Below is a small trained network, with its code and all its weights. Each question gives an input and a class and asks what happens when units are switched off, that is, made to give their printed mean instead of their output.

import numpy as np


def w(rows, s, z=0):
    codes = np.array(rows[::2]) - 128.0
    scale = np.full(codes.shape[1], s)
    scale[-1] = z or s
    return codes * scale


def norm(h):
    return h / np.sqrt((h * h).mean(-1, keepdims=True) + 1e-5)


def f(y):
    return y / 2 * (1 + np.tanh(0.7978845608 * (y + 0.044715 * y**3)))


def log_softmax(a):
    a = a - a.max(-1, keepdims=True)
    return a - np.log(np.exp(a).sum(-1, keepdims=True))


def net(x, mask):
    res = np.array(x, float).reshape(1, 3) / 4 @ E
    u = 0
    for l in range(3):
        y = f(norm(res) @ A[l][:, :-1].T + A[l][:, -1])
        res = res + np.where(mask[u : u + 9], y, B[l][:, -1]) @ B[l][:, :-1]
        u += 9
    return log_softmax(norm(res)[-1] @ U[:, :-1].T + U[:, -1])


A, B = {}, {}
E = w([
[120,166,115,145,248,92,174,114,132,146,44],'x0',
[164,89,63,164,118,193,178,206,93,195,133],'x1',
[48,155,163,183,182,172,84,156,168,139,195],'x2',
],0.011)
A[0] = w([
[62,123,158,72,121,127,159,63,126,110,152,101],'0.n0',
[72,126,133,104,118,179,195,93,109,97,125,2],'0.n1',
[198,2,177,167,186,162,20,163,135,78,52,29],'0.n2',
[146,125,137,64,106,119,132,115,112,166,100,129],'0.n3',
[123,146,132,158,180,26,128,129,100,148,126,116],'0.n4',
[147,156,136,156,68,36,54,163,117,171,162,100],'0.n5',
[129,136,122,138,123,124,128,132,129,120,127,3],'0.n6',
[195,41,203,142,196,67,92,151,77,131,180,123],'0.n7',
[124,119,124,154,93,178,130,121,145,59,129,88],'0.n8',
],0.0079,0.006)
B[0] = w([
[191,87,114,169,138,113,93,191,101,171,125,205],'0.n0',
[115,150,153,93,111,5,152,88,103,204,159,70],'0.n1',
[96,151,170,126,115,77,166,87,124,159,144,72],'0.n2',
[104,175,100,166,117,136,133,135,159,99,153,220],'0.n3',
[124,142,133,73,112,198,120,127,143,146,125,253],'0.n4',
[126,165,130,102,145,172,148,116,146,145,106,174],'0.n5',
[68,156,143,62,117,10,153,84,69,171,151,69],'0.n6',
[117,140,117,123,117,132,124,142,142,128,114,124],'0.n7',
[105,160,115,76,158,159,144,121,134,159,105,139],'0.n8',
],0.014,0.0029)
A[1] = w([
[130,132,106,99,89,51,155,97,107,124,114,127],'1.n0',
[146,155,192,102,147,6,42,92,135,135,117,43],'1.n1',
[133,133,158,107,109,119,131,123,109,157,134,1],'1.n2',
[102,142,143,140,146,80,101,105,148,88,146,126],'1.n3',
[161,134,111,75,67,29,176,63,105,115,81,71],'1.n4',
[127,128,170,44,93,115,59,91,139,104,112,31],'1.n5',
[107,142,153,98,207,63,143,85,116,147,57,70],'1.n6',
[140,96,128,152,140,185,130,119,144,54,111,88],'1.n7',
[119,92,168,67,60,116,93,102,112,126,167,16],'1.n8',
],0.013,0.0027)
B[1] = w([
[144,115,115,130,124,170,110,147,117,57,124,167],'1.n0',
[200,152,127,172,134,81,105,162,54,203,166,213],'1.n1',
[100,111,157,119,161,193,178,88,145,113,190,109],'1.n2',
[134,115,146,182,132,133,107,169,101,176,139,165],'1.n3',
[112,170,131,201,93,140,147,136,143,9,115,233],'1.n4',
[189,66,145,159,120,142,128,138,120,189,164,230],'1.n5',
[138,117,137,69,178,170,185,95,171,184,126,209],'1.n6',
[173,116,167,134,125,85,101,113,133,136,83,255],'1.n7',
[126,181,155,49,134,146,164,101,144,179,122,188],'1.n8',
],0.015,0.007)
A[2] = w([
[115,153,108,123,101,127,171,118,106,67,138,146],'2.n0',
[107,134,108,84,230,111,193,59,138,137,79,28],'2.n1',
[2,130,207,194,186,93,64,99,156,110,218,53],'2.n2',
[62,150,62,118,110,90,54,182,110,124,126,180],'2.n3',
[103,99,167,31,29,143,113,76,143,138,196,97],'2.n4',
[159,76,185,105,114,98,64,78,159,95,75,136],'2.n5',
[108,27,85,168,129,97,228,150,60,156,168,46],'2.n6',
[149,111,95,93,106,126,128,117,121,44,138,5],'2.n7',
[125,130,175,123,56,109,99,103,100,125,187,104],'2.n8',
],0.016,0.0025)
B[2] = w([
[87,113,129,142,121,131,106,123,142,107,138,190],'2.n0',
[107,150,114,66,128,146,138,127,171,138,150,253],'2.n1',
[128,114,117,171,71,135,148,106,121,6,100,236],'2.n2',
[106,131,148,116,163,79,123,120,120,135,83,140],'2.n3',
[121,180,122,65,177,127,141,121,183,158,122,233],'2.n4',
[73,131,126,119,126,104,123,141,103,144,118,234],'2.n5',
[175,114,177,159,133,83,114,113,79,161,151,205],'2.n6',
[109,123,145,154,155,153,124,119,138,95,136,194],'2.n7',
[126,102,88,115,197,154,198,118,138,138,108,209],'2.n8',
],0.021,0.0068)
U = w([
[128,188,107,51,209,197,184,123,190,169,125,172],'0',
[219,107,137,201,158,131,137,160,49,194,155,204],'1',
[92,143,117,191,130,172,141,116,134,4,104,214],'2',
[57,144,118,114,140,90,99,156,77,174,84,103],'3',
[110,157,109,111,118,90,131,73,96,122,185,5],'4',
[128,149,82,99,96,111,88,96,114,118,184,2],'5',
],0.014,0.0045)

Each question gives the input, the list of numbers given to net, and the class t.
The units are the neurons (one row each of A and B). Each row of codes is followed by its name. A weight is (code - 128) times the scale printed after its matrix; where a second scale follows, it is the last column's (A, B and U).
mask holds one flag per neuron, layer by layer. A switched-off neuron (its flag False) gives its mean, the last column of its row in B, instead of its output. The means were averaged over made-up inputs and are rounded, as every weight is.
A unit's drop is (log p(t) with every unit on - log p(t) with that unit switched off) / (log p(t) with every unit on - log p(t) with every unit switched off).
The circuit of an input: a set's keep is (log p(t) with only the set's units on - log p(t) with every unit switched off) / (log p(t) with every unit on - log p(t) with every unit switched off). Starting from the 12 units with the biggest drops (on a tie, the unit counted first), units are removed one at a time, each time the one whose removal leaves the highest keep (on an exact tie, the one counted first), for as long as the keep stays at least 0.8.
circuit, biggest first: the units of the circuit, biggest drop first
most important unit: the unit with the biggest drop
top k neurons: the k neurons with the biggest drops, biggest first
top k neurons in layer l: the k neurons of layer l with the biggest drops, biggest first
drop when u is switched off: that unit's drop, to one decimal
input [4,-6,-3], class 1: circuit, biggest first	[1.n1]
input [-3,2,-4], class 2: top 3 neurons	[0.n4 2.n7 1.n5]
input [-3,-4,-2], class 1: top 3 neurons	[0.n4 0.n0 1.n5]
input [-7,-6,-2], class 0: top 2 neurons	[1.n8 2.n4]
input [5,-2,6], class 2: top 2 neurons	[2.n2 1.n8]
input [-1,0,3], class 3: top 2 neurons	[2.n5 1.n7]
input [-8,0,-8], class 0: top 2 neurons in layer 2	[2.n4 2.n2]
input [0,2,4], class 2: top 2 neurons	[2.n2 1.n6]
input [4,-8,-7], class 1: top 2 neurons	[1.n1 1.n5]
input [-1,4,2], class 1: top 2 neurons	[1.n4 1.n8]
input [-1,-1,0], class 3: top 2 neurons in layer 1	[1.n1 1.n5]
input [-3,3,4], class 2: top 2 neurons in layer 2	[2.n6 2.n4]
input [3,0,3], class 3: top 2 neurons	[2.n5 1.n6]
input [1,3,-1], class 3: most important unit	1.n7
input [1,4,-8], class 2: drop when 0.n4 is switched off	0.0
input [1,-1,-2], class 3: drop when 2.n5 is switched off	0.2
input [-1,-3,2], class 3: drop when 2.n5 is switched off	0.2
input [3,-4,0], class 1: drop when 1.n5 is switched off	0.1
